data =
array([[373, 578, 492, 393, 530, 773, 789, 603, 211],
       [820, 606, 690, 116, 510, 296, 473, 435, 276],
       [360, 334, 190, 513, 377,  29, 255, 458, 747],
       [581, 467, 845, 538, 108, 208, 294, 210, 390],
       [478, 432, 259, 566, 292, 212,  45, 288, 771]])
Rows and columns are counted from 1.
(1, 1) = 373
(2, 3) = 690
(2, 2) = 606
(3, 8) = 458
(2, 8) = 435
(3, 9) = 747
(3, 3) = 190
(4, 5) = 108
(1, 3) = 492
(1, 2) = 578
(2, 4) = 116
(5, 3) = 259
(5, 4) = 566
(3, 4) = 513
(5, 2) = 432
(4, 4) = 538
(5, 1) = 478
(3, 1) = 360
(4, 9) = 390
(4, 8) = 210
(2, 9) = 276
(1, 6) = 773

B =
[[  96.414 -208.420  176.106  115.267  -32.520 -102.770  129.827  155.097]
 [ 131.070  116.078  101.461 -237.205 -184.929  -28.593   94.010  217.170]
 [  -8.234   63.978   86.786 -114.586  -77.791 -226.404   62.514  207.107]
 [ 210.090  113.177   72.196 -128.199  -69.539  130.482  -84.015 -100.399]
 [-126.195   -5.154    6.004   12.828  145.752 -186.570   69.665   67.896]
 [ 112.943   70.239   88.482 -149.964 -135.477  111.484   32.246   16.025]
 [ -10.111  241.712 -125.775  -81.203 -169.430  137.177 -200.836 -165.104]
 [-128.543   70.015  -21.467  -35.158  -23.025 -210.947  -71.181   59.035]
 [ -20.944  -32.320  116.445  -14.063 -192.876   53.623  147.948  155.232]
 [ -44.357 -170.508  -10.699 -107.064  183.865   80.917  236.421  170.872]
 [  31.401 -229.756  229.669  -72.946  104.883  187.826  190.339  239.978]
 [  35.678  157.157   28.863  124.930   34.430 -104.296 -186.520 -194.832]
 [ -47.812   66.487  -52.017  167.213  123.014 -182.113  -64.199 -155.710]
 [ 190.268   67.434   50.251 -145.951 -106.119  129.512  -59.333
   -89.123]]
Rows and columns are counted from 1.
(1, 1) => 96.414
(2, 5) => -184.929
(5, 8) => 67.896
(7, 8) => -165.104
(14, 7) => -59.333
(1, 3) => 176.106
(3, 4) => -114.586
(8, 2) => 70.015
(14, 8) => -89.123
(2, 2) => 116.078
(1, 6) => -102.770
(8, 1) => -128.543
(5, 2) => -5.154
(4, 2) => 113.177
(8, 6) => -210.947
(1, 5) => -32.520
(11, 6) => 187.826
(9, 4) => -14.063
(12, 7) => -186.520
(11, 7) => 190.339
(8, 7) => -71.181
(8, 3) => -21.467
(6, 7) => 32.246
(11, 1) => 31.401
(12, 5) => 34.430
(9, 3) => 116.445
(9, 2) => -32.320
(4, 1) => 210.090
(9, 8) => 155.232
(8, 8) => 59.035
(2, 7) => 94.010
(4, 7) => -84.015
(6, 3) => 88.482

A =
[[ 0.03  0.19  0.02 -0.08  0.15  0.03  0.09 -0.06  0.06]
 [ 0.06  0.02 -0.02  0.05  0.00 -0.05  0.04  0.04 -0.02]
 [-0.09  0.01 -0.09  0.09  0.05 -0.05 -0.01  0.03  0.10]
 [ 0.13  0.04 -0.07  0.09 -0.03 -0.06  0.06  0.05 -0.08]
 [ 0.03  0.12 -0.14  0.19  0.13 -0.03 -0.06  0.09 -0.02]
 [ 0.07  0.00  0.07  0.02  0.10 -0.01  0.01  0.05  0.15]
 [ 0.00  0.14 -0.04  0.11  0.06  0.00 -0.05  0.11 -0.02]
 [-0.15  0.14  0.03  0.08  0.06  0.02 -0.09  0.13  0.06]]
Rows and columns are counted from 1.
(1, 1) => 0.03
(1, 4) => -0.08
(6, 4) => 0.02
(1, 8) => -0.06
(8, 5) => 0.06
(4, 7) => 0.06
(1, 7) => 0.09
(4, 2) => 0.04
(3, 6) => -0.05
(4, 6) => -0.06
(6, 2) => 0.00
(5, 6) => -0.03
(5, 9) => -0.02
(8, 9) => 0.06
(8, 7) => -0.09
(5, 3) => -0.14
(5, 1) => 0.03
(5, 5) => 0.13
(2, 8) => 0.04
(8, 2) => 0.14
(2, 7) => 0.04
(6, 8) => 0.05
(3, 8) => 0.03
(6, 3) => 0.07
(4, 5) => -0.03
(8, 3) => 0.03
(2, 3) => -0.02
(3, 9) => 0.10
(7, 8) => 0.11
(2, 2) => 0.02
(3, 5) => 0.05

x =
[[-0.07  0.00 -0.20  0.22  0.07  0.02 -0.03 -0.09 -0.15  0.05]
 [-0.02 -0.06 -0.14  0.13  0.12 -0.01  0.03 -0.05 -0.20  0.08]
 [ 0.09 -0.08 -0.13  0.02  0.06  0.03  0.08  0.03 -0.06  0.06]
 [ 0.00  0.00 -0.22  0.15 -0.03  0.07 -0.01 -0.02  0.05  0.01]
 [ 0.03 -0.08 -0.12  0.07  0.12 -0.01  0.05 -0.02 -0.18  0.07]
 [ 0.01 -0.07 -0.12  0.09  0.13 -0.01  0.05 -0.04 -0.19  0.08]]
Rows and columns are counted from 1.
row 1 col 1	-0.07
row 3 col 10	0.06
row 2 col 5	0.12
row 1 col 9	-0.15
row 3 col 6	0.03
row 3 col 9	-0.06
row 5 col 5	0.12
row 5 col 6	-0.01
row 6 col 3	-0.12
row 1 col 8	-0.09
row 5 col 7	0.05
row 3 col 5	0.06
row 2 col 10	0.08
row 6 col 7	0.05
row 2 col 6	-0.01
row 1 col 5	0.07
row 1 col 7	-0.03
row 4 col 2	0.00
row 6 col 1	0.01
row 6 col 8	-0.04
row 1 col 2	0.00
row 3 col 2	-0.08
row 2 col 9	-0.20
row 6 col 2	-0.07
row 5 col 8	-0.02
row 4 col 4	0.15
row 2 col 7	0.03
row 5 col 9	-0.18
row 2 col 4	0.13
row 2 col 3	-0.14
row 1 col 10	0.05
row 4 col 1	0.00

a =
[[-30   3   3  11 -37   8  43 -30  -1 -19 -50]
 [ 81 -37  -6  76   9  -4   9 -13 -39   7 -37]
 [  2  -2 -32  11  18  15 -14 -24  -8  12   2]]
Rows and columns are counted from 1.
row 1 col 1: -30
row 3 col 6: 15
row 2 col 10: 7
row 1 col 4: 11
row 3 col 9: -8
row 3 col 5: 18
row 3 col 7: -14
row 3 col 2: -2
row 2 col 3: -6
row 2 col 2: -37
row 3 col 10: 12
row 3 col 3: -32
row 1 col 7: 43

M =
-0.01  -0.06  -0.12  -0.06  -0.04  -0.14  -0.08  -0.10  -0.09  -0.12  -0.14  -0.06  -0.06
-0.09  -0.19   0.00  -0.07  -0.01   0.01  -0.08   0.01  -0.16  -0.07  -0.07  -0.10  -0.12
-0.14  -0.07  -0.06  -0.10  -0.13  -0.03  -0.08  -0.07  -0.04  -0.04  -0.02  -0.09  -0.08
-0.05   0.03  -0.16  -0.08  -0.12  -0.17  -0.08  -0.16  -0.01  -0.09  -0.10  -0.06  -0.04
-0.12  -0.18   0.00  -0.08  -0.04   0.02  -0.08   0.00  -0.14  -0.06  -0.04  -0.10  -0.11
-0.10   0.00  -0.12  -0.09  -0.14  -0.11  -0.08  -0.13  -0.01  -0.06  -0.06  -0.07  -0.05
 0.08  -0.21  -0.06  -0.02   0.13  -0.11  -0.07  -0.01  -0.26  -0.18  -0.22  -0.08  -0.11
 0.04   0.10  -0.23  -0.06  -0.10  -0.28  -0.08  -0.23   0.01  -0.14  -0.18  -0.03  -0.01
-0.01  -0.03  -0.14  -0.06  -0.05  -0.16  -0.08  -0.12  -0.08  -0.12  -0.14  -0.06  -0.06
-0.26  -0.25   0.11  -0.12  -0.12   0.18  -0.08   0.08  -0.13   0.03   0.08  -0.13  -0.15
-0.12   0.16  -0.21  -0.11  -0.26  -0.20  -0.08  -0.24   0.13  -0.05  -0.04  -0.05   0.00
-0.30  -0.14   0.06  -0.14  -0.21   0.14  -0.08   0.01  -0.02   0.06   0.12  -0.12  -0.12
-0.01  -0.04  -0.13  -0.06  -0.05  -0.16  -0.08  -0.12  -0.08  -0.12  -0.14  -0.06  -0.06
-0.17   0.10  -0.14  -0.12  -0.26  -0.11  -0.08  -0.19   0.11  -0.01   0.01  -0.06  -0.03
Indices start at 1.
row 1 col 1	-0.01
row 12 col 8	0.01
row 5 col 2	-0.18
row 4 col 12	-0.06
row 6 col 2	0.00
row 9 col 4	-0.06
row 13 col 3	-0.13
row 1 col 9	-0.09
row 7 col 13	-0.11
row 4 col 1	-0.05
row 9 col 8	-0.12
row 10 col 13	-0.15
row 4 col 2	0.03
row 1 col 10	-0.12
row 7 col 11	-0.22
row 10 col 8	0.08
row 7 col 10	-0.18
row 13 col 5	-0.05
row 8 col 9	0.01
row 9 col 6	-0.16
row 7 col 2	-0.21
row 7 col 1	0.08
row 13 col 7	-0.08
row 9 col 13	-0.06
row 1 col 6	-0.14
row 6 col 12	-0.07
row 2 col 13	-0.12
row 2 col 1	-0.09
row 4 col 9	-0.01
row 3 col 13	-0.08
row 11 col 6	-0.20
row 1 col 13	-0.06
row 5 col 8	0.00
row 3 col 8	-0.07
row 6 col 11	-0.06
row 10 col 4	-0.12
row 5 col 6	0.02
row 3 col 9	-0.04
